Here is a tiny trained network, its code and every weight. The questions are about switching its units off for an input and a target symbol, where a switched-off unit gives its printed mean instead of its output.

import numpy as np


def w(rows, s, z=0):
    codes = np.array(rows[::2]) - 128.0
    scale = np.full(codes.shape[1], s)
    scale[-1] = z or s
    return codes * scale


def f(y):
    return np.maximum(y, 0)


def softmax(a):
    e = np.exp(a - a.max(-1, keepdims=True))
    return e / e.sum(-1, keepdims=True)


def log_softmax(a):
    a = a - a.max(-1, keepdims=True)
    return a - np.log(np.exp(a).sum(-1, keepdims=True))


def net(x, mask):
    ids = ['Δαζμπφ'.index(c) for c in x.split()]
    T = len(ids)
    res = E[ids] + P[:T]
    q, k, v = (res @ M[0].T for M in (Q, K, V))
    z = softmax(np.where(np.tri(T) > 0, q @ k.T / 3**0.5, -1e9)) @ v
    res = res + np.where(mask[0], z, O[0][:, -1]) @ O[0][:, :-1]
    y = f(res @ A[0][:, :-1].T + A[0][:, -1])
    res = res + np.where(mask[1:25], y, B[0][:, -1]) @ B[0][:, :-1]
    return log_softmax(res[-1] @ U[:, :-1].T + U[:, -1])


Q, K, V, O, A, B = {}, {}, {}, {}, {}, {}
E = w([
[233,183,9],'Δ',
[138,189,44],'α',
[156,97,69],'ζ',
[204,204,175],'μ',
[87,106,66],'π',
[160,161,58],'φ',
],0.013)
P = w([
[78,86,255],'0',
[179,216,54],'1',
[162,228,54],'2',
[110,150,83],'3',
[110,154,83],'4',
[120,166,76],'5',
[120,172,71],'6',
[110,173,70],'7',
],0.0081)
Q[0] = w([
[64,133,178],'head 0',
[183,246,111],'head 0',
[190,196,109],'head 0',
],0.011)
K[0] = w([
[180,181,148],'head 0',
[133,76,233],'head 0',
[147,107,255],'head 0',
],0.0088)
V[0] = w([
[6,189,144],'head 0',
[149,87,129],'head 0',
[87,100,218],'head 0',
],0.014)
O[0] = w([
[65,250,170,45],'head 0',
[161,103,71,110],'head 0',
[25,155,93,3],'head 0',
],0.012,0.0047)
A[0] = w([
[115,145,164,146],'neuron 0',
[159,110,148,184],'neuron 1',
[107,127,250,59],'neuron 2',
[106,146,105,199],'neuron 3',
[186,108,113,135],'neuron 4',
[156,115,151,205],'neuron 5',
[102,148,159,129],'neuron 6',
[159,103,140,161],'neuron 7',
[127,83,142,59],'neuron 8',
[80,133,83,2],'neuron 9',
[144,114,151,107],'neuron 10',
[103,96,128,227],'neuron 11',
[120,150,68,53],'neuron 12',
[134,139,175,218],'neuron 13',
[142,147,112,104],'neuron 14',
[148,161,151,181],'neuron 15',
[121,102,85,90],'neuron 16',
[130,111,128,118],'neuron 17',
[120,150,134,220],'neuron 18',
[134,173,202,72],'neuron 19',
[160,173,103,182],'neuron 20',
[142,124,142,75],'neuron 21',
[144,87,119,121],'neuron 22',
[129,161,141,176],'neuron 23',
],0.018,0.0056)
B[0] = w([
[178,152,115,134],'neuron 0',
[84,156,95,189],'neuron 1',
[130,213,189,133],'neuron 2',
[134,82,147,162],'neuron 3',
[139,148,161,249],'neuron 4',
[76,145,103,183],'neuron 5',
[188,95,136,138],'neuron 6',
[113,159,94,194],'neuron 7',
[183,140,106,140],'neuron 8',
[90,166,66,151],'neuron 9',
[91,86,164,147],'neuron 10',
[148,82,90,135],'neuron 11',
[139,101,125,173],'neuron 12',
[75,23,182,137],'neuron 13',
[132,104,130,159],'neuron 14',
[120,121,154,151],'neuron 15',
[176,121,117,158],'neuron 16',
[129,147,161,140],'neuron 17',
[92,108,163,152],'neuron 18',
[175,119,2,136],'neuron 19',
[118,117,168,215],'neuron 20',
[152,93,145,138],'neuron 21',
[117,148,149,184],'neuron 22',
[78,124,162,150],'neuron 23',
],0.011,0.021)
U = w([
[138,246,125,132],'Δ',
[122,144,225,127],'α',
[150,68,115,65],'ζ',
[94,147,68,27],'μ',
[61,207,142,182],'π',
[135,83,177,250],'φ',
],0.014,0.0022)

Each question gives the input, a string of symbols that net reads in full, and the target symbol t.
The units are the heads (3 rows each of Q, K, V and O) and the neurons (one row each of A and B). Each row of codes is followed by its name. A weight is (code - 128) times the scale printed after its matrix; where a second scale follows, it is the last column's (O, A, B and U).
mask holds one flag per unit, heads first, then neurons. A switched-off unit (its flag False) gives its mean, the last column of its rows in O or B, instead of its output. The means were averaged over made-up inputs and are rounded, as every weight is.
A unit's drop is (log p(t) with every unit on - log p(t) with that unit switched off) / (log p(t) with every unit on - log p(t) with every unit switched off).
The circuit of an input: a set's keep is (log p(t) with only the set's units on - log p(t) with every unit switched off) / (log p(t) with every unit on - log p(t) with every unit switched off). Starting from the 12 units with the biggest drops (on a tie, the unit counted first), units are removed one at a time, each time the one whose removal leaves the highest keep (on an exact tie, the one counted first), for as long as the keep stays at least 0.8.
circuit, biggest first: the units of the circuit, biggest drop first
top k neurons: the k neurons with the biggest drops, biggest first
drop when u is switched off: that unit's drop, to one decimal
input μ π π Δ ζ ζ α, target μ: top 2 neurons	[neuron 9; neuron 4]
input Δ ζ Δ Δ φ, target Δ: top neuron	[neuron 7]
input μ Δ α π α α Δ, target μ: circuit, biggest first	[head 0; neuron 4; neuron 12]
input φ π π, target φ: circuit, biggest first	[neuron 1; neuron 7]
input μ ζ α, target μ: circuit, biggest first	[head 0; neuron 4; neuron 12; neuron 22]
input π ζ μ, target φ: top 3 neurons	[neuron 19; neuron 13; neuron 6]
input Δ Δ Δ μ ζ, target Δ: top 2 neurons	[neuron 7; neuron 4]
input π Δ π ζ μ π μ, target φ: top 3 neurons	[neuron 19; neuron 13; neuron 4]
input μ Δ π, target μ: top 2 neurons	[neuron 9; neuron 4]
input π Δ α, target π: top 2 neurons	[neuron 9; neuron 23]
input μ Δ ζ, target μ: drop when neuron 1 is switched off	-0.1
input Δ ζ μ φ, target Δ: drop when neuron 7 is switched off	0.2
input α π Δ, target α: drop when head 0 is switched off	0.4
input μ Δ μ μ Δ, target μ: drop when neuron 16 is switched off	0.0
input ζ Δ Δ μ Δ φ, target ζ: top neuron	[neuron 1]
